Here is a tiny trained network, its code and every weight. The questions are about switching its units off for an input and a target symbol, where a switched-off unit gives its printed mean instead of its output.

import numpy as np


def w(rows, s, z=0):
    codes = np.array(rows[::2]) - 128.0
    scale = np.full(codes.shape[1], s)
    scale[-1] = z or s
    return codes * scale


def norm(h):
    return h / np.sqrt((h * h).mean(-1, keepdims=True) + 1e-5)


def f(y):
    return y / 2 * (1 + np.tanh(0.7978845608 * (y + 0.044715 * y**3)))


def softmax(a):
    e = np.exp(a - a.max(-1, keepdims=True))
    return e / e.sum(-1, keepdims=True)


def log_softmax(a):
    a = a - a.max(-1, keepdims=True)
    return a - np.log(np.exp(a).sum(-1, keepdims=True))


def net(x, mask):
    ids = ['αβγδεηλμπσω'.index(c) for c in x.split()]
    T = len(ids)
    res = E[ids] + P[:T]
    u = 0
    for l in range(3):
        q, k, v = (norm(res) @ M[l].T for M in (Q, K, V))
        z = softmax(np.where(np.tri(T) > 0, q @ k.T / 2**0.5, -1e9)) @ v
        res = res + np.where(mask[u], z, O[l][:, -1]) @ O[l][:, :-1]
        u += 1
        y = f(norm(res) @ A[l][:, :-1].T + A[l][:, -1])
        res = res + np.where(mask[u : u + 4], y, B[l][:, -1]) @ B[l][:, :-1]
        u += 4
    return log_softmax(norm(res)[-1] @ U[:, :-1].T + U[:, -1])


Q, K, V, O, A, B = {}, {}, {}, {}, {}, {}
E = w([
[156,50,151,129],'α',
[114,160,118,165],'β',
[164,158,114,109],'γ',
[154,140,111,143],'δ',
[110,61,84,254],'ε',
[149,164,86,160],'η',
[91,70,125,212],'λ',
[131,117,162,109],'μ',
[85,53,143,216],'π',
[99,155,187,181],'σ',
[161,116,124,116],'ω',
],0.016)
P = w([
[139,108,155,133],'0',
[82,246,32,147],'1',
[80,242,34,156],'2',
[185,140,14,196],'3',
[142,114,12,156],'4',
[144,142,41,196],'5',
[217,131,69,147],'6',
],0.012)
Q[0] = w([
[159,97,119,129],'L0H0',
[82,62,196,3],'L0H0',
],0.039)
K[0] = w([
[111,142,69,109],'L0H0',
[78,147,142,253],'L0H0',
],0.038)
V[0] = w([
[144,157,104,227],'L0H0',
[226,161,3,40],'L0H0',
],0.011)
O[0] = w([
[27,117,68,101,225],'L0H0',
[49,158,159,247,254],'L0H0',
],0.011,0.008)
A[0] = w([
[98,249,116,82,8],'L0N0',
[126,230,107,183,158],'L0N1',
[65,185,133,57,144],'L0N2',
[70,216,125,137,120],'L0N3',
],0.02,0.0018)
B[0] = w([
[71,19,101,145,150],'L0N0',
[201,184,112,119,253],'L0N1',
[142,183,106,142,139],'L0N2',
[245,194,151,128,223],'L0N3',
],0.012,0.015)
Q[1] = w([
[93,230,192,61],'L1H0',
[186,251,55,12],'L1H0',
],0.028)
K[1] = w([
[116,171,124,25],'L1H0',
[164,76,252,7],'L1H0',
],0.029)
V[1] = w([
[197,85,127,252],'L1H0',
[148,172,247,77],'L1H0',
],0.04)
O[1] = w([
[107,87,107,254,224],'L1H0',
[28,176,193,71,5],'L1H0',
],0.031,0.026)
A[1] = w([
[3,165,102,138,47],'L1N0',
[131,120,17,143,20],'L1N1',
[78,44,131,86,158],'L1N2',
[209,125,170,65,5],'L1N3',
],0.029,0.003)
B[1] = w([
[226,87,208,87,188],'L1N0',
[106,130,120,249,254],'L1N1',
[118,62,116,50,131],'L1N2',
[61,107,66,229,173],'L1N3',
],0.022,0.015)
Q[2] = w([
[2,50,96,125],'L2H0',
[154,14,64,57],'L2H0',
],0.034)
K[2] = w([
[211,244,144,223],'L2H0',
[210,230,2,155],'L2H0',
],0.03)
V[2] = w([
[79,203,83,151],'L2H0',
[188,253,153,145],'L2H0',
],0.043)
O[2] = w([
[120,254,102,145,8],'L2H0',
[223,246,215,221,2],'L2H0',
],0.022,0.0059)
A[2] = w([
[32,236,71,59,179],'L2N0',
[84,254,148,168,136],'L2N1',
[217,184,95,20,4],'L2N2',
[146,91,66,38,58],'L2N3',
],0.028,0.0035)
B[2] = w([
[57,23,116,81,229],'L2N0',
[56,165,52,57,215],'L2N1',
[215,251,216,202,187],'L2N2',
[137,189,63,139,254],'L2N3',
],0.032,0.005)
U = w([
[125,35,162,75,137],'α',
[189,223,143,136,139],'β',
[86,201,202,176,83],'γ',
[168,106,246,159,83],'δ',
[233,81,72,111,114],'ε',
[62,229,57,166,60],'η',
[84,132,54,86,113],'λ',
[126,124,196,81,209],'μ',
[65,103,64,78,127],'π',
[86,171,129,75,255],'σ',
[4,81,164,176,108],'ω',
],0.015,0.0077)

Each question gives the input, a string of symbols that net reads in full, and the target symbol t.
The units are the heads (2 rows each of Q, K, V and O) and the neurons (one row each of A and B). Each row of codes is followed by its name. A weight is (code - 128) times the scale printed after its matrix; where a second scale follows, it is the last column's (O, A, B and U).
mask holds one flag per unit, layer by layer, with each layer's heads first. A switched-off unit (its flag False) gives its mean, the last column of its rows in O or B, instead of its output. The means were averaged over made-up inputs and are rounded, as every weight is.
A unit's drop is (log p(t) with every unit on - log p(t) with that unit switched off) / (log p(t) with every unit on - log p(t) with every unit switched off).
The circuit of an input: a set's keep is (log p(t) with only the set's units on - log p(t) with every unit switched off) / (log p(t) with every unit on - log p(t) with every unit switched off). Starting from the 12 units with the biggest drops (on a tie, the unit counted first), units are removed one at a time, each time the one whose removal leaves the highest keep (on an exact tie, the one counted first), for as long as the keep stays at least 0.8.
circuit, biggest first: the units of the circuit, biggest drop first
k most important neurons: the k neurons with the biggest drops, biggest first
k most important neurons of layer l: the k neurons of layer l with the biggest drops, biggest first
input ω ω ε ω μ, target ω: circuit, biggest first	[L1H0]
input δ η β ω ε ε δ, target δ: 4 most important neurons	[L1N0; L0N3; L0N0; L1N1]
input δ β λ, target δ: 4 most important neurons	[L1N0; L0N3; L0N0; L1N1]
input β σ ε δ δ γ, target β: circuit, biggest first	[L0H0; L1H0; L2N2]
input β ω δ λ μ δ, target β: circuit, biggest first	[L0H0; L1H0; L0N3; L2N2]
input π ε ε, target π: 2 most important neurons	[L1N3; L2N0]
input β α β σ, target β: circuit, biggest first	[L0H0; L1H0; L2N2]
input β δ σ δ μ ω, target β: circuit, biggest first	[L0H0; L1H0; L0N3; L2N2]
input δ ω μ, target δ: circuit, biggest first	[L1N0; L1H0; L0N3]
input λ α ε ω ε ε ω, target λ: 2 most important neurons of layer 1	[L1N3; L1N0]
input β β ε, target β: 2 most important neurons	[L0N3; L2N2]
input σ σ ε, target σ: circuit, biggest first	[L0H0; L1H0]
input σ η ε, target σ: circuit, biggest first	[L0H0; L1H0; L0N3]
input ω η α, target ω: circuit, biggest first	[L1H0]
input β δ ω, target β: circuit, biggest first	[L1H0; L0H0; L2N2]
input β α δ μ ε σ, target β: circuit, biggest first	[L0N3; L0H0; L1H0; L2N2]
input δ σ ω η ω, target δ: 4 most important neurons	[L1N0; L0N3; L1N1; L0N0]
input γ ε ε, target γ: 4 most important neurons	[L1N0; L0N1; L0N0; L0N3]
input α ε β β ω, target α: 2 most important neurons	[L1N0; L0N3]
input δ ω ω, target δ: 4 most important neurons	[L1N0; L0N0; L0N3; L1N1]
input ω ω ε, target ω: 3 most important neurons	[L0N0; L0N3; L1N0]
input ω δ ε, target ω: 3 most important neurons	[L0N3; L0N0; L1N0]
input μ η ε ε ε ε ω, target μ: most important neuron	[L1N0]
input λ α α, target λ: 2 most important neurons of layer 0	[L0N3; L0N1]
input δ π σ σ, target δ: 2 most important neurons	[L1N0; L0N3]
input ω β ω ω, target ω: 2 most important neurons	[L0N0; L0N3]
input ω μ δ, target ω: 2 most important neurons	[L0N0; L0N3]
input π β ε ε β, target π: most important neuron of layer 1	[L1N3]
